Below is a small trained network, with its code and all its weights. Each question gives an input and a target symbol and asks what happens when units are switched off, that is, made to give their printed mean instead of their output.

import numpy as np


def w(rows, s, z=0):
    codes = np.array(rows[::2]) - 128.0
    scale = np.full(codes.shape[1], s)
    scale[-1] = z or s
    return codes * scale


def f(y):
    return np.maximum(y, 0)


def softmax(a):
    e = np.exp(a - a.max(-1, keepdims=True))
    return e / e.sum(-1, keepdims=True)


def log_softmax(a):
    a = a - a.max(-1, keepdims=True)
    return a - np.log(np.exp(a).sum(-1, keepdims=True))


def net(x, mask):
    ids = ['ΘΛΠΦΨΩαβδεζητ'.index(c) for c in x.split()]
    T = len(ids)
    res = E[ids] + P[:T]
    u = 0
    for l in range(3):
        q, k, v = (res @ M[l].T for M in (Q, K, V))
        z = softmax(np.where(np.tri(T) > 0, q @ k.T / 4**0.5, -1e9)) @ v
        res = res + np.where(mask[u], z, O[l][:, -1]) @ O[l][:, :-1]
        u += 1
        y = f(res @ A[l][:, :-1].T + A[l][:, -1])
        res = res + np.where(mask[u : u + 4], y, B[l][:, -1]) @ B[l][:, :-1]
        u += 4
    return log_softmax(res[-1] @ U[:, :-1].T + U[:, -1])


Q, K, V, O, A, B = {}, {}, {}, {}, {}, {}
E = w([
[143,202,104],'Θ',
[150,122,116],'Λ',
[189,25,107],'Π',
[66,146,167],'Φ',
[62,122,99],'Ψ',
[253,173,200],'Ω',
[125,163,55],'α',
[196,109,35],'β',
[102,49,106],'δ',
[81,181,93],'ε',
[172,224,45],'ζ',
[115,31,149],'η',
[27,73,161],'τ',
],0.023)
P = w([
[182,199,216],'0',
[204,219,210],'1',
[208,202,190],'2',
[246,175,197],'3',
[220,205,169],'4',
[245,210,139],'5',
[252,206,137],'6',
],0.0018)
Q[0] = w([
[110,119,5],'L0H0',
[189,103,79],'L0H0',
[63,51,104],'L0H0',
[157,91,1],'L0H0',
],0.0099)
K[0] = w([
[195,147,250],'L0H0',
[192,71,177],'L0H0',
[52,98,128],'L0H0',
[254,89,146],'L0H0',
],0.008)
V[0] = w([
[202,204,252],'L0H0',
[219,132,119],'L0H0',
[169,90,56],'L0H0',
[165,139,230],'L0H0',
],0.0045)
O[0] = w([
[63,1,185,63],'L0H0',
[130,195,169,233],'L0H0',
[85,70,81,254],'L0H0',
[149,159,131,86],'L0H0',
],0.0089,0.0044)
A[0] = w([
[68,128,3,80],'L0N0',
[116,143,147,2],'L0N1',
[56,171,82,97],'L0N2',
[48,67,9,40],'L0N3',
],0.0077,0.0031)
B[0] = w([
[148,118,4,253],'L0N0',
[62,207,149,128],'L0N1',
[63,220,154,166],'L0N2',
[250,87,66,221],'L0N3',
],0.0039,0.0061)
Q[1] = w([
[15,72,117],'L1H0',
[71,255,90],'L1H0',
[192,93,212],'L1H0',
[37,120,45],'L1H0',
],0.0066)
K[1] = w([
[120,216,241],'L1H0',
[1,180,45],'L1H0',
[118,148,220],'L1H0',
[134,148,229],'L1H0',
],0.0088)
V[1] = w([
[203,120,176],'L1H0',
[1,134,59],'L1H0',
[147,158,91],'L1H0',
[53,141,184],'L1H0',
],0.007)
O[1] = w([
[3,95,77,136],'L1H0',
[60,151,52,101],'L1H0',
[126,132,44,181],'L1H0',
[146,154,54,5],'L1H0',
],0.0058,0.011)
A[1] = w([
[58,29,182,4],'L1N0',
[23,58,133,245],'L1N1',
[2,149,98,60],'L1N2',
[18,218,137,70],'L1N3',
],0.0075,0.003)
B[1] = w([
[77,255,115,229],'L1N0',
[111,99,172,254],'L1N1',
[114,163,159,198],'L1N2',
[111,129,183,246],'L1N3',
],0.0093,0.0028)
Q[2] = w([
[158,127,2],'L2H0',
[130,35,193],'L2H0',
[118,252,112],'L2H0',
[172,216,139],'L2H0',
],0.0083)
K[2] = w([
[60,28,11],'L2H0',
[65,59,95],'L2H0',
[84,173,127],'L2H0',
[3,207,92],'L2H0',
],0.0067)
V[2] = w([
[7,33,41],'L2H0',
[206,174,175],'L2H0',
[41,104,122],'L2H0',
[186,254,133],'L2H0',
],0.008)
O[2] = w([
[2,15,125,82],'L2H0',
[122,63,10,171],'L2H0',
[177,218,91,1],'L2H0',
[129,220,134,229],'L2H0',
],0.0067,0.0044)
A[2] = w([
[38,187,197,168],'L2N0',
[6,141,85,200],'L2N1',
[117,184,108,176],'L2N2',
[168,144,125,2],'L2N3',
],0.014,0.004)
B[2] = w([
[118,108,254,244],'L2N0',
[3,185,87,214],'L2N1',
[208,125,138,254],'L2N2',
[35,48,94,164],'L2N3',
],0.0097,0.0072)
U = w([
[217,163,207,158],'Θ',
[121,138,175,247],'Λ',
[169,12,230,132],'Π',
[122,111,248,70],'Φ',
[35,178,116,128],'Ψ',
[141,147,166,113],'Ω',
[74,209,72,107],'α',
[141,104,33,120],'β',
[20,89,97,110],'δ',
[88,207,170,130],'ε',
[155,210,102,82],'ζ',
[71,105,186,189],'η',
[46,135,184,94],'τ',
],0.013,0.014)

Each question gives the input, a string of symbols that net reads in full, and the target symbol t.
The units are the heads (4 rows each of Q, K, V and O) and the neurons (one row each of A and B). Each row of codes is followed by its name. A weight is (code - 128) times the scale printed after its matrix; where a second scale follows, it is the last column's (O, A, B and U).
mask holds one flag per unit, layer by layer, with each layer's heads first. A switched-off unit (its flag False) gives its mean, the last column of its rows in O or B, instead of its output. The means were averaged over made-up inputs and are rounded, as every weight is.
A unit's drop is (log p(t) with every unit on - log p(t) with that unit switched off) / (log p(t) with every unit on - log p(t) with every unit switched off).
The circuit of an input: a set's keep is (log p(t) with only the set's units on - log p(t) with every unit switched off) / (log p(t) with every unit on - log p(t) with every unit switched off). Starting from the 12 units with the biggest drops (on a tie, the unit counted first), units are removed one at a time, each time the one whose removal leaves the highest keep (on an exact tie, the one counted first), for as long as the keep stays at least 0.8.
units of the circuit, in order: the units of the circuit, biggest drop first
most important unit: the unit with the biggest drop
k most important neurons: the k neurons with the biggest drops, biggest first
k most important neurons of layer l: the k neurons of layer l with the biggest drops, biggest first
drop of u: that unit's drop, to one decimal
input η β ζ Ω Ψ, target Θ: units of the circuit, in order	(L2H0, L0H0, L1N1, L2N1)
input Ω ε β, target Θ: units of the circuit, in order	(L0H0, L1N0, L2H0, L1H0)
input β β Π β α η Ψ, target Ψ: 3 most important neurons of layer 0	(L0N2, L0N0, L0N3)
input β Ω α β β Λ, target Θ: units of the circuit, in order	(L2H0, L2N1, L0N0)
input Ω Θ α, target Θ: most important unit	L2H0
input β β β Π Ω ζ, target Θ: 3 most important neurons	(L2N1, L0N0, L0N3)
input β Π Ω β β η, target Θ: units of the circuit, in order	(L1N0, L2H0, L1H0)
input Φ Π α β η β α, target α: units of the circuit, in order	(L2N1, L2N0, L1H0)
input Λ Φ τ, target τ: 4 most important neurons	(L2N1, L2N0, L1N1, L1N0)
input Π β β Ω δ Π Φ, target Θ: units of the circuit, in order	(L2H0, L2N2)
input Π β ε Ω η δ, target Θ: 2 most important neurons	(L1N0, L2N1)
input β ζ β β α, target α: 2 most important neurons	(L2N1, L0N0)
input Λ Ω β Ψ Φ Π, target Θ: units of the circuit, in order	(L1N0, L2H0, L0H0, L1H0)
input Θ τ β β Θ β ε, target ε: 3 most important neurons	(L2N1, L2N0, L0N2)
input Ω β β Θ β α, target Θ: 2 most important neurons	(L1N0, L2N1)
input Ω β β Ψ, target Θ: most important neuron	(L1N0)
input β β Π β ε, target ε: 2 most important neurons	(L2N1, L2N0)
input β ε Π η, target η: 2 most important neurons	(L1N0, L2N1)
input β Ω Π, target Θ: drop of L1N0	4.9
input δ Θ δ Ω ε, target Θ: drop of L2H0	2.3
input Ω α Π Π Π τ ζ, target Θ: drop of L0N0	0.4
